Below is a small trained network, with its code and all its weights. Each question gives an input and a target symbol and asks what happens when units are switched off, that is, made to give their printed mean instead of their output.

import numpy as np


def w(rows, s, z=0):
    codes = np.array(rows[::2]) - 128.0
    scale = np.full(codes.shape[1], s)
    scale[-1] = z or s
    return codes * scale


def norm(h):
    return h / np.sqrt((h * h).mean(-1, keepdims=True) + 1e-5)


def f(y):
    return np.maximum(y, 0)


def softmax(a):
    e = np.exp(a - a.max(-1, keepdims=True))
    return e / e.sum(-1, keepdims=True)


def log_softmax(a):
    a = a - a.max(-1, keepdims=True)
    return a - np.log(np.exp(a).sum(-1, keepdims=True))


def net(x, mask):
    ids = ['βγεζηθμπσφψ'.index(c) for c in x.split()]
    T = len(ids)
    res = E[ids] + P[:T]
    q, k, v = (norm(res) @ M[0].T for M in (Q, K, V))
    z = softmax(np.where(np.tri(T) > 0, q @ k.T / 3**0.5, -1e9)) @ v
    res = res + np.where(mask[0], z, O[0][:, -1]) @ O[0][:, :-1]
    y = f(norm(res) @ A[0][:, :-1].T + A[0][:, -1])
    res = res + np.where(mask[1:13], y, B[0][:, -1]) @ B[0][:, :-1]
    return log_softmax(norm(res)[-1] @ U[:, :-1].T + U[:, -1])


Q, K, V, O, A, B = {}, {}, {}, {}, {}, {}
E = w([
[119,110,234,164,197],'β',
[193,86,120,6,165],'γ',
[95,114,253,119,123],'ε',
[76,32,87,166,124],'ζ',
[70,107,79,106,140],'η',
[119,53,225,176,104],'θ',
[148,74,59,122,79],'μ',
[201,70,110,46,186],'π',
[189,92,93,165,79],'σ',
[159,78,126,194,60],'φ',
[212,129,153,41,139],'ψ',
],0.0071)
P = w([
[52,242,89,208,230],'0',
[78,4,156,112,69],'1',
[100,102,169,88,73],'2',
[22,125,81,136,150],'3',
[90,107,118,114,54],'4',
[73,74,126,104,95],'5',
],0.0039)
Q[0] = w([
[151,78,252,59,100],'h0',
[124,191,67,226,95],'h0',
[127,108,119,124,97],'h0',
],0.014)
K[0] = w([
[146,252,99,156,145],'h0',
[121,48,161,61,93],'h0',
[80,142,125,129,123],'h0',
],0.018)
V[0] = w([
[61,157,146,8,136],'h0',
[109,14,120,129,121],'h0',
[199,108,51,137,149],'h0',
],0.017)
O[0] = w([
[41,140,111,10,93,253],'h0',
[107,27,86,163,109,102],'h0',
[167,171,71,183,85,236],'h0',
],0.012,0.0047)
A[0] = w([
[149,152,145,129,141,78],'n0',
[94,86,98,139,44,176],'n1',
[17,202,226,210,55,59],'n2',
[170,156,168,108,140,136],'n3',
[145,97,108,52,159,86],'n4',
[80,94,54,179,130,153],'n5',
[248,130,52,15,176,87],'n6',
[93,155,92,148,47,4],'n7',
[114,83,152,196,125,121],'n8',
[234,141,156,164,143,95],'n9',
[87,175,71,126,48,129],'n10',
[166,179,190,128,169,107],'n11',
],0.012,0.0044)
B[0] = w([
[142,121,133,133,156,130],'n0',
[113,202,125,122,189,211],'n1',
[130,101,155,252,38,159],'n2',
[171,129,127,144,153,147],'n3',
[116,183,148,168,101,171],'n4',
[125,195,191,149,146,185],'n5',
[109,86,170,242,78,203],'n6',
[75,75,143,130,215,180],'n7',
[153,94,77,77,114,160],'n8',
[34,156,121,70,130,150],'n9',
[162,53,76,76,119,254],'n10',
[193,109,119,100,148,143],'n11',
],0.02,0.0094)
U = w([
[117,250,25,188,95,70],'β',
[109,38,71,191,110,191],'γ',
[109,136,40,70,217,65],'ε',
[207,203,97,184,151,78],'ζ',
[152,84,125,65,172,123],'η',
[77,169,193,188,39,179],'θ',
[216,204,147,62,97,254],'μ',
[105,162,243,40,120,79],'π',
[48,162,59,49,51,80],'σ',
[178,164,108,179,199,54],'φ',
[203,146,214,193,179,97],'ψ',
],0.012,0.0039)

Each question gives the input, a string of symbols that net reads in full, and the target symbol t.
The units are the heads (3 rows each of Q, K, V and O) and the neurons (one row each of A and B). Each row of codes is followed by its name. A weight is (code - 128) times the scale printed after its matrix; where a second scale follows, it is the last column's (O, A, B and U).
mask holds one flag per unit, heads first, then neurons. A switched-off unit (its flag False) gives its mean, the last column of its rows in O or B, instead of its output. The means were averaged over made-up inputs and are rounded, as every weight is.
A unit's drop is (log p(t) with every unit on - log p(t) with that unit switched off) / (log p(t) with every unit on - log p(t) with every unit switched off).
The circuit of an input: a set's keep is (log p(t) with only the set's units on - log p(t) with every unit switched off) / (log p(t) with every unit on - log p(t) with every unit switched off). Starting from the 12 units with the biggest drops (on a tie, the unit counted first), units are removed one at a time, each time the one whose removal leaves the highest keep (on an exact tie, the one counted first), for as long as the keep stays at least 0.8.
units of the circuit, in order: the units of the circuit, biggest drop first
most important unit: the unit with the biggest drop
top k neurons: the k neurons with the biggest drops, biggest first
drop of u: that unit's drop, to one decimal
input σ ψ ψ θ, target ζ: units of the circuit, in order : (h0)
input μ γ η, target β: units of the circuit, in order : (h0, n9)
input μ η η ζ, target σ: units of the circuit, in order : (h0, n7, n6)
input θ π β β β, target η: units of the circuit, in order : (h0, n6, n8)
input ζ π η γ η γ, target ε: top 3 neurons : (n6, n9, n8)
input μ μ ψ β θ π, target β: top 2 neurons : (n9, n10)
input μ β ε, target β: top 4 neurons : (n9, n10, n6, n8)
input π ε γ, target γ: units of the circuit, in order : (h0, n6, n10)
input η θ ζ, target σ: units of the circuit, in order : (h0, n7)
input θ β π π π ζ, target ε: top 4 neurons : (n6, n8, n2, n1)
input π ζ ε, target γ: units of the circuit, in order : (n2, h0, n10, n7)
input ζ π θ, target ε: top 3 neurons : (n6, n8, n9)
input μ ε π ε, target β: top 2 neurons : (n9, n6)
input γ γ γ, target σ: units of the circuit, in order : (h0)
input ε π η σ, target ε: top 2 neurons : (n1, n6)
input μ η ε β, target β: top 2 neurons : (n9, n10)
input θ γ γ ε β η, target π: top 2 neurons : (n10, n6)
input π η μ, target ε: top 2 neurons : (n1, n10)
input π π π η, target ε: top 2 neurons : (n1, n6)
input π π π π ψ η, target ε: most important unit : n1
input ψ π π, target μ: drop of n11 : 0.1
input η φ ζ η π β, target θ: drop of h0 : 0.3
input θ ψ ψ ψ, target η: drop of h0 : 2.5
